Below are the code and all the weights of a small trained network. Each question names an input and a class and asks about switching units off, where a switched-off unit gives its printed mean instead of its output.

import numpy as np


def w(rows, s, z=0):
    codes = np.array(rows[::2]) - 128.0
    scale = np.full(codes.shape[1], s)
    scale[-1] = z or s
    return codes * scale


def f(y):
    return y / 2 * (1 + np.tanh(0.7978845608 * (y + 0.044715 * y**3)))


def log_softmax(a):
    a = a - a.max(-1, keepdims=True)
    return a - np.log(np.exp(a).sum(-1, keepdims=True))


def net(x, mask):
    res = np.array(x, float).reshape(1, 8) / 4 @ E
    y = f(res @ A[0][:, :-1].T + A[0][:, -1])
    res = res + np.where(mask, y, B[0][:, -1]) @ B[0][:, :-1]
    return log_softmax(res[-1] @ U[:, :-1].T + U[:, -1])


A, B = {}, {}
E = w([
[198,73,135,95,90,69,125],'x0',
[169,103,48,142,123,104,155],'x1',
[142,90,176,109,174,117,1],'x2',
[219,155,121,192,149,108,144],'x3',
[58,64,79,75,162,104,145],'x4',
[63,164,154,110,186,154,152],'x5',
[147,111,152,86,82,100,203],'x6',
[92,152,84,161,121,56,128],'x7',
],0.0091)
A[0] = w([
[63,136,116,106,120,130,180,253],'N1',
[63,79,127,87,186,139,37,196],'N2',
[199,201,48,138,118,83,174,212],'N3',
[108,247,148,144,69,225,137,190],'N4',
[85,166,140,150,129,168,101,202],'N5',
[66,111,95,115,145,88,184,161],'N6',
[212,120,106,215,138,123,137,123],'N7',
[121,105,87,131,92,68,250,165],'N8',
[253,92,195,93,61,103,62,176],'N9',
[187,151,106,143,101,135,122,99],'N10',
[209,123,152,144,143,114,110,199],'N11',
],0.013,0.0032)
B[0] = w([
[72,111,132,111,114,160,143,200],'N1',
[93,139,125,99,162,186,48,233],'N2',
[167,107,27,157,172,113,161,222],'N3',
[118,150,170,200,133,163,236,225],'N4',
[132,136,155,122,122,207,137,184],'N5',
[96,116,112,70,121,149,133,198],'N6',
[206,138,90,137,160,121,128,205],'N7',
[73,108,55,76,92,56,124,232],'N8',
[159,138,252,118,76,58,96,251],'N9',
[167,124,120,121,131,90,121,166],'N10',
[158,128,174,165,82,85,86,193],'N11',
],0.018,0.014)
U = w([
[91,131,161,190,171,195,211,117],'0',
[81,50,86,87,115,102,183,222],'1',
[102,120,163,136,254,220,47,167],'2',
[204,95,88,191,190,89,141,2],'3',
[176,109,211,157,99,90,92,88],'4',
],0.011,0.0019)

Each question gives the input, the list of numbers given to net, and the class t.
The units are the neurons (one row each of A and B). Each row of codes is followed by its name. A weight is (code - 128) times the scale printed after its matrix; where a second scale follows, it is the last column's (A, B and U).
mask holds one flag per neuron, in row order. A switched-off neuron (its flag False) gives its mean, the last column of its row in B, instead of its output. The means were averaged over made-up inputs and are rounded, as every weight is.
A unit's drop is (log p(t) with every unit on - log p(t) with that unit switched off) / (log p(t) with every unit on - log p(t) with every unit switched off).
The circuit of an input: a set's keep is (log p(t) with only the set's units on - log p(t) with every unit switched off) / (log p(t) with every unit on - log p(t) with every unit switched off). Starting from all 11 units, units are removed one at a time, each time the one whose removal leaves the highest keep (on an exact tie, the one counted first), for as long as the keep stays at least 0.8.
circuit, biggest first: the units of the circuit, biggest drop first
top k neurons: the k neurons with the biggest drops, biggest first
drop of u: that unit's drop, to one decimal
input [-1,-1,0,5,-2,5,-1,7], class 3: circuit, biggest first -> N3
input [1,6,0,2,-1,4,-4,-7], class 3: circuit, biggest first -> N9, N1
input [-3,2,2,-2,3,1,1,4], class 2: circuit, biggest first -> N8, N2
input [-1,3,5,1,-1,0,-4,0], class 2: top 2 neurons -> N2, N9
input [-2,-8,-5,8,-5,0,-6,8], class 0: top 3 neurons -> N4, N5, N8
input [-3,-2,1,4,1,-4,-7,3], class 2: top 2 neurons -> N9, N8
input [2,-2,-6,7,0,-3,8,-3], class 3: top 2 neurons -> N3, N7
input [0,7,1,-2,-2,6,-6,6], class 2: top 2 neurons -> N8, N4
input [-8,5,-6,0,-6,-5,-2,-1], class 3: top 3 neurons -> N3, N7, N10
input [0,-7,-1,5,-1,2,-7,-6], class 0: drop of N4 -> 0.8
input [-3,3,-2,4,-5,-4,3,-3], class 3: drop of N3 -> 0.3
input [4,-4,2,-1,8,7,2,3], class 2: drop of N2 -> 0.7
input [-4,-2,6,3,4,2,4,1], class 2: drop of N11 -> 0.0
input [-6,7,-4,-8,-1,4,-7,8], class 0: circuit, biggest first -> N4
